Each row is followed by one of two labels, saying whether the row has a hidden trait. Each part has a new trait and two new labels.
(in the rows, 100 means zero)
96 93 94 85 116 86 90 97 88 98 105 112 86 100 114 101 96 109 132 114 101 99 107 106 90 107 67 123 120 90 99 89 88 95 101 84 92 96 95 87 83 109 151 111 106 105 92 95 100 104 91 106 80 96 101 112 99 77 96 89 102 93 129 104 97 60 103 86 108 120 64 104 104 107 103 99 102 57 97 92 87 97 102 110 95 118 100 98 101 95 90 108 105
E
114 93 102 91 121 92 96 96 92 98 103 107 83 101 108 107 94 101 103 101 113 96 106 98 88 108 75 107 120 96 112 91 93 115 99 80 92 95 93 87 101 109 150 107 98 107 100 92 102 109 92 107 79 96 104 97 87 85 85 99 103 95 109 103 118 76 101 82 113 99 116 102 99 100 109 97 97 87 87 98 95 105 104 97 98 119 102 100 104 96 95 110 109
A
111 91 101 98 125 86 89 99 97 87 107 94 93 103 109 101 97 105 84 103 106 92 104 106 84 107 79 97 111 91 110 111 87 117 98 80 79 113 97 91 109 102 139 109 97 97 120 98 99 111 83 112 79 100 101 96 115 93 92 98 102 96 120 103 102 82 103 101 110 83 103 102 108 107 102 92 101 89 85 104 101 109 96 107 99 110 107 101 106 94 97 114 100
A
127 92 95 103 132 87 95 102 93 91 112 84 82 108 106 83 95 91 59 81 112 80 99 100 81 116 87 84 118 92 122 127 69 148 95 82 74 120 95 91 141 100 124 112 86 95 118 112 108 98 103 116 83 105 104 107 119 103 89 107 99 90 103 102 104 103 106 105 106 71 97 104 112 98 103 88 88 86 78 109 105 112 97 93 133 115 116 108 98 91 93 97 101
E
140 99 98 106 138 91 101 101 101 88 106 85 96 107 106 98 93 85 32 66 124 84 103 101 67 116 92 68 114 99 122 116 86 147 92 66 78 105 98 93 144 90 132 99 92 102 126 101 112 110 116 120 83 109 101 82 96 113 80 109 101 96 84 101 130 115 91 106 119 52 178 100 102 89 105 90 96 126 66 108 120 117 91 85 98 114 100 112 102 98 107 104 106
E
101 97 87 84 118 83 89 98 99 96 100 114 102 97 119 106 96 108 128 112 101 104 110 113 83 106 69 115 115 90 90 86 95 82 99 70 97 86 98 93 81 98 170 103 116 109 98 90 101 113 104 105 86 101 95 94 93 82 100 82 102 96 127 104 105 65 95 95 111 121 87 103 101 105 99 99 113 67 93 87 94 97 95 115 75 115 85 98 101 101 98 110 105
E
108 90 93 89 120 86 89 100 85 100 108 105 76 103 110 89 95 103 123 109 104 90 102 102 92 110 78 118 124 89 110 106 78 117 99 89 90 106 93 88 102 111 157 116 95 99 94 106 101 97 92 105 84 97 104 120 109 80 93 95 100 90 122 104 93 69 111 85 97 116 49 105 108 106 103 96 94 51 94 100 85 98 107 104 124 119 112 101 96 91 87 100 101
E
115 93 97 98 125 84 91 100 97 88 108 95 98 105 110 97 96 101 84 98 105 91 105 107 80 110 79 92 112 91 108 112 83 122 97 76 79 110 97 92 113 98 137 108 98 98 116 103 102 110 97 113 80 104 100 97 115 97 94 97 102 95 116 103 102 86 100 106 111 79 95 103 109 103 101 92 100 88 80 101 103 108 93 105 101 113 103 103 104 95 99 111 101
A
100 93 85 85 117 86 88 99 100 96 98 111 99 97 114 106 98 108 134 119 97 101 108 111 81 103 77 114 116 91 95 93 100 84 100 73 96 88 97 92 82 104 173 105 113 107 106 91 98 110 93 102 89 99 96 97 95 85 97 83 102 97 132 104 107 60 101 92 100 124 85 104 102 110 100 99 110 66 96 92 91 96 97 117 82 113 92 100 101 100 97 112 101
E
117 96 89 92 123 89 95 100 96 98 102 104 91 100 112 101 95 98 100 93 110 93 106 105 81 110 80 101 121 94 105 99 91 111 97 71 95 91 96 91 105 100 158 104 104 107 104 96 105 106 110 108 89 102 99 98 89 91 91 94 101 94 109 104 118 84 97 93 110 101 117 103 101 99 104 96 102 83 84 95 101 104 98 99 96 118 94 104 99 98 99 105 106
A
129 99 81 92 133 93 100 101 103 101 96 104 100 99 114 107 93 89 89 84 118 94 109 107 72 112 87 89 118 99 105 97 100 110 94 55 100 75 98 96 110 94 170 94 109 115 111 90 110 110 131 108 89 107 96 82 69 104 84 92 101 97 99 103 138 94 87 93 107 102 168 101 95 92 103 96 107 99 77 92 109 102 94 95 82 116 82 109 96 103 107 104 107
E
104 90 92 89 118 85 88 100 88 98 107 104 79 102 110 92 96 107 125 113 101 91 103 105 91 107 75 116 120 88 108 106 81 109 99 86 87 107 94 88 100 110 154 115 99 100 99 105 100 98 88 105 84 97 102 120 112 82 96 93 100 91 128 104 90 65 111 88 98 115 47 105 109 111 102 95 97 51 95 100 88 99 103 110 121 116 111 100 98 92 86 103 102
E
115 90 94 96 125 90 91 101 97 93 104 97 87 103 107 99 97 100 94 103 106 90 103 103 87 109 85 98 116 93 114 115 87 116 97 79 84 107 95 91 114 106 151 107 95 100 119 101 101 105 92 108 84 100 102 100 107 95 88 98 101 95 117 103 108 84 106 95 99 95 104 104 107 105 103 94 99 85 84 107 97 105 99 104 111 108 105 106 101 93 96 108 102
A
133 91 93 105 135 90 96 104 95 91 109 83 84 109 104 86 93 89 49 78 117 78 99 99 78 117 91 76 118 95 127 131 75 153 94 71 75 119 95 91 147 97 131 109 84 96 126 111 109 101 104 114 84 106 104 104 114 109 83 109 99 91 96 102 114 108 104 104 100 68 113 103 110 97 104 88 88 99 72 113 109 113 98 89 131 113 114 112 97 93 96 99 101
E
135 96 100 105 133 83 97 101 92 88 113 86 89 108 108 86 93 89 46 74 117 81 101 100 71 117 85 78 117 93 122 123 72 153 93 77 76 118 96 90 143 95 120 108 88 96 116 110 111 103 109 121 79 107 103 99 113 104 86 109 100 92 94 102 110 107 99 109 119 57 136 102 110 94 103 88 90 99 71 107 112 114 95 88 117 116 109 106 101 93 98 98 104
E
110 90 89 94 121 90 89 102 101 93 101 101 95 101 110 103 97 103 99 108 103 92 105 110 86 106 86 99 110 93 107 109 92 106 98 73 89 101 96 92 106 102 159 104 103 102 122 97 99 108 92 108 88 101 99 96 105 97 92 91 101 97 124 104 111 80 103 99 96 102 102 104 106 108 101 95 104 81 88 102 99 102 96 110 100 110 100 106 101 98 99 111 100
A
101 94 97 85 117 86 91 96 89 100 104 114 84 98 114 105 96 108 137 114 104 101 108 104 92 106 69 124 120 91 101 83 91 96 101 83 94 92 95 87 82 111 157 111 106 106 86 92 99 105 90 105 80 94 102 112 91 74 93 90 102 94 123 104 101 58 101 80 111 118 72 103 101 105 105 99 101 59 98 91 87 99 105 107 94 122 98 96 102 95 89 109 108
E
125 101 80 92 133 93 100 100 114 94 89 105 120 97 116 123 96 94 83 87 115 101 114 113 67 107 88 82 110 101 95 90 117 89 94 41 101 67 101 101 100 86 182 85 121 119 125 79 106 125 127 108 94 109 92 58 62 108 87 86 103 103 103 103 147 95 80 100 114 97 200 100 92 94 101 98 118 122 73 91 116 103 85 104 47 111 66 110 102 111 117 114 107
E
119 92 96 97 126 89 93 100 95 94 106 97 87 104 109 96 95 99 86 96 110 89 103 103 84 110 84 96 116 93 113 111 85 124 97 80 84 106 95 89 116 103 146 108 96 99 113 101 103 106 99 111 81 101 103 101 105 94 90 99 101 94 112 103 108 86 103 96 106 89 102 104 106 102 103 93 98 83 82 103 100 107 99 101 111 114 104 105 101 94 96 106 104
A
120 93 92 95 128 89 94 101 94 95 105 98 86 104 108 95 95 97 91 95 109 88 103 101 84 111 84 97 121 94 114 112 84 126 96 77 85 104 94 91 117 103 146 110 94 101 111 102 106 102 102 112 85 102 102 109 102 95 88 100 100 93 110 103 109 87 103 93 103 92 105 104 105 101 104 93 96 83 84 103 101 107 100 99 118 114 106 106 98 95 95 102 104
A
121 91 98 97 125 86 94 99 83 96 112 95 69 107 105 83 94 97 87 93 111 83 99 95 88 115 79 99 123 91 123 115 68 144 97 91 80 117 93 85 127 109 132 117 85 95 97 111 106 94 95 113 77 99 107 123 113 89 87 107 100 89 106 103 98 85 109 91 107 84 74 104 110 100 106 92 85 69 86 105 94 107 106 92 137 121 120 103 98 87 86 99 104
E
104 96 94 85 118 85 92 96 96 98 100 119 94 97 115 110 96 106 129 111 105 103 110 108 84 105 71 114 118 93 95 80 99 90 100 74 97 84 97 90 81 106 168 104 113 110 94 87 100 110 95 104 83 97 98 97 85 86 94 86 103 97 122 104 111 63 96 85 113 119 95 102 98 104 104 100 108 75 94 89 93 99 99 108 73 118 88 97 103 101 98 112 107
E
127 95 88 96 134 90 96 102 94 98 106 95 85 104 109 92 93 92 85 84 113 84 102 102 80 114 85 92 121 94 115 113 80 134 95 76 87 101 96 92 126 100 153 106 96 103 111 104 108 101 114 111 87 104 101 104 97 99 86 101 99 92 103 103 115 94 100 96 102 88 115 103 105 96 104 93 95 84 81 103 103 105 100 95 118 117 104 109 96 95 96 100 104
A
114 93 92 93 123 88 93 100 95 95 103 102 91 102 110 99 95 100 99 103 106 92 104 105 84 109 80 101 118 93 109 103 90 114 98 75 90 100 95 89 106 103 154 106 101 103 109 98 102 105 97 108 85 100 101 102 99 91 91 95 101 94 117 103 107 78 102 93 105 101 98 103 104 104 103 95 100 79 87 99 98 103 100 104 104 114 100 104 100 96 95 107 104
A
116 94 97 95 126 89 94 100 92 94 106 98 85 103 109 97 95 99 90 96 110 91 103 102 83 111 81 101 117 93 112 106 84 122 98 78 85 102 95 89 113 104 145 109 96 101 110 101 104 105 96 111 82 101 103 104 101 93 90 99 101 95 112 103 109 82 103 94 109 90 102 103 105 103 104 94 96 84 85 102 98 105 100 99 107 113 105 104 101 95 95 105 105
A
132 93 103 105 134 90 97 100 90 91 112 84 79 108 104 89 93 90 53 78 119 80 99 96 80 115 86 84 120 95 127 122 73 154 95 83 75 119 94 88 143 102 121 111 82 95 116 110 109 100 100 117 79 103 107 109 112 103 83 111 100 91 94 101 110 104 104 99 110 60 120 102 109 96 106 89 86 98 74 110 107 114 100 87 129 116 115 106 101 91 95 99 104
E
124 92 91 100 132 91 94 102 99 93 103 91 89 104 106 97 95 95 76 91 111 85 102 103 82 111 90 87 117 96 117 119 87 129 96 71 83 107 95 93 126 99 148 105 94 100 125 103 104 105 100 111 85 103 102 98 103 106 86 101 100 94 108 103 116 97 101 100 99 85 123 103 106 100 103 91 97 94 77 108 106 108 97 98 117 112 105 109 99 96 98 105 101
E
103 97 102 85 119 81 91 94 82 99 112 111 79 100 115 97 94 107 133 106 106 99 106 101 90 110 63 126 124 89 106 84 79 108 100 95 90 100 93 83 87 111 142 116 102 103 73 98 102 102 96 109 74 94 103 119 98 69 93 93 102 89 119 104 91 60 101 81 120 113 51 104 103 103 105 99 95 53 98 89 87 100 107 103 104 125 104 92 102 92 86 103 109
E
99 97 111 96 114 76 88 94 95 79 111 102 107 100 116 106 97 113 91 109 101 105 110 111 78 106 63 107 102 87 97 88 86 100 99 78 76 113 100 86 87 97 123 110 108 97 105 91 97 121 81 117 69 100 98 88 119 81 103 91 105 97 125 103 91 72 95 107 133 76 88 101 109 110 100 94 107 88 85 92 102 110 90 115 66 114 95 91 114 95 100 119 105
A
130 106 90 93 132 90 102 98 111 92 95 104 116 98 117 119 93 90 68 76 120 101 114 110 65 110 83 79 116 100 96 86 109 99 94 48 96 71 102 98 105 82 164 85 118 118 118 81 110 125 135 114 92 109 93 57 62 107 85 91 103 101 92 102 146 101 75 102 128 80 200 98 92 89 103 97 115 129 70 89 121 108 84 95 45 114 70 107 104 109 117 112 111
E
138 100 93 103 136 94 103 101 109 91 99 90 106 103 108 109 93 84 37 67 124 89 107 103 66 113 94 67 113 102 114 109 96 130 92 56 86 90 99 96 135 87 149 92 100 110 129 94 111 116 125 117 89 110 98 67 78 114 76 103 102 99 85 101 148 116 85 107 121 60 200 100 97 88 105 92 103 138 64 102 124 114 87 87 81 111 84 112 102 103 114 108 106
E
128 101 91 93 132 87 100 98 100 96 99 102 102 100 114 109 93 92 81 83 118 95 111 106 71 111 81 88 117 98 103 90 97 113 95 63 94 81 98 94 109 92 156 95 109 113 105 89 109 114 125 111 85 106 97 79 74 98 87 95 102 98 96 102 135 93 85 96 123 88 165 100 97 91 104 96 106 109 79 93 113 107 93 93 75 117 83 105 102 103 107 107 109
E
101 97 102 84 117 85 93 94 86 100 105 114 85 98 115 105 95 109 133 108 106 103 109 103 90 107 66 125 118 91 97 76 90 96 101 80 94 90 95 85 79 109 157 111 108 108 80 91 101 106 97 109 76 95 102 108 88 70 94 91 103 93 119 104 101 70 97 80 121 117 71 102 100 104 105 100 101 62 97 86 88 100 105 105 85 123 94 93 103 96 94 108 111
E
127 103 95 96 129 91 102 98 113 89 94 101 118 98 114 123 95 94 63 80 119 102 113 109 64 105 83 77 107 102 98 88 110 100 94 49 92 77 102 99 105 85 162 87 115 116 125 80 107 126 121 114 87 108 93 55 68 106 85 92 104 103 94 102 146 100 77 104 126 74 200 98 92 92 104 97 116 138 68 93 121 110 85 99 42 109 69 105 107 109 119 119 109
E
139 95 88 104 141 93 102 104 97 95 106 83 84 109 104 90 92 81 43 67 122 75 100 98 74 117 97 72 122 99 127 130 78 159 92 68 82 107 95 95 151 93 138 102 85 102 127 108 114 99 122 116 87 108 104 98 97 115 79 110 98 93 85 101 131 118 99 102 102 64 156 102 105 90 106 89 90 110 67 111 115 113 97 83 130 114 107 115 96 95 101 96 104
E
112 95 103 93 120 86 93 97 91 93 108 102 88 102 111 102 95 103 101 99 110 96 106 103 83 109 72 107 117 92 107 92 86 114 98 81 86 103 95 88 98 103 144 109 101 102 99 97 104 109 94 114 75 99 102 103 99 84 90 97 103 95 112 104 106 75 98 92 120 93 104 102 104 102 105 96 99 82 89 97 97 106 100 101 92 117 100 98 105 95 95 108 106
A
126 97 95 99 131 88 96 100 103 88 104 94 104 103 111 103 95 95 63 84 113 91 106 107 71 112 84 83 110 95 108 109 91 120 95 68 85 99 98 94 121 90 143 100 103 104 122 97 104 114 110 115 85 106 97 80 99 105 90 97 102 97 104 102 121 99 91 107 117 74 149 101 104 97 102 92 105 106 75 102 112 110 89 100 84 111 92 106 104 100 106 109 103
E
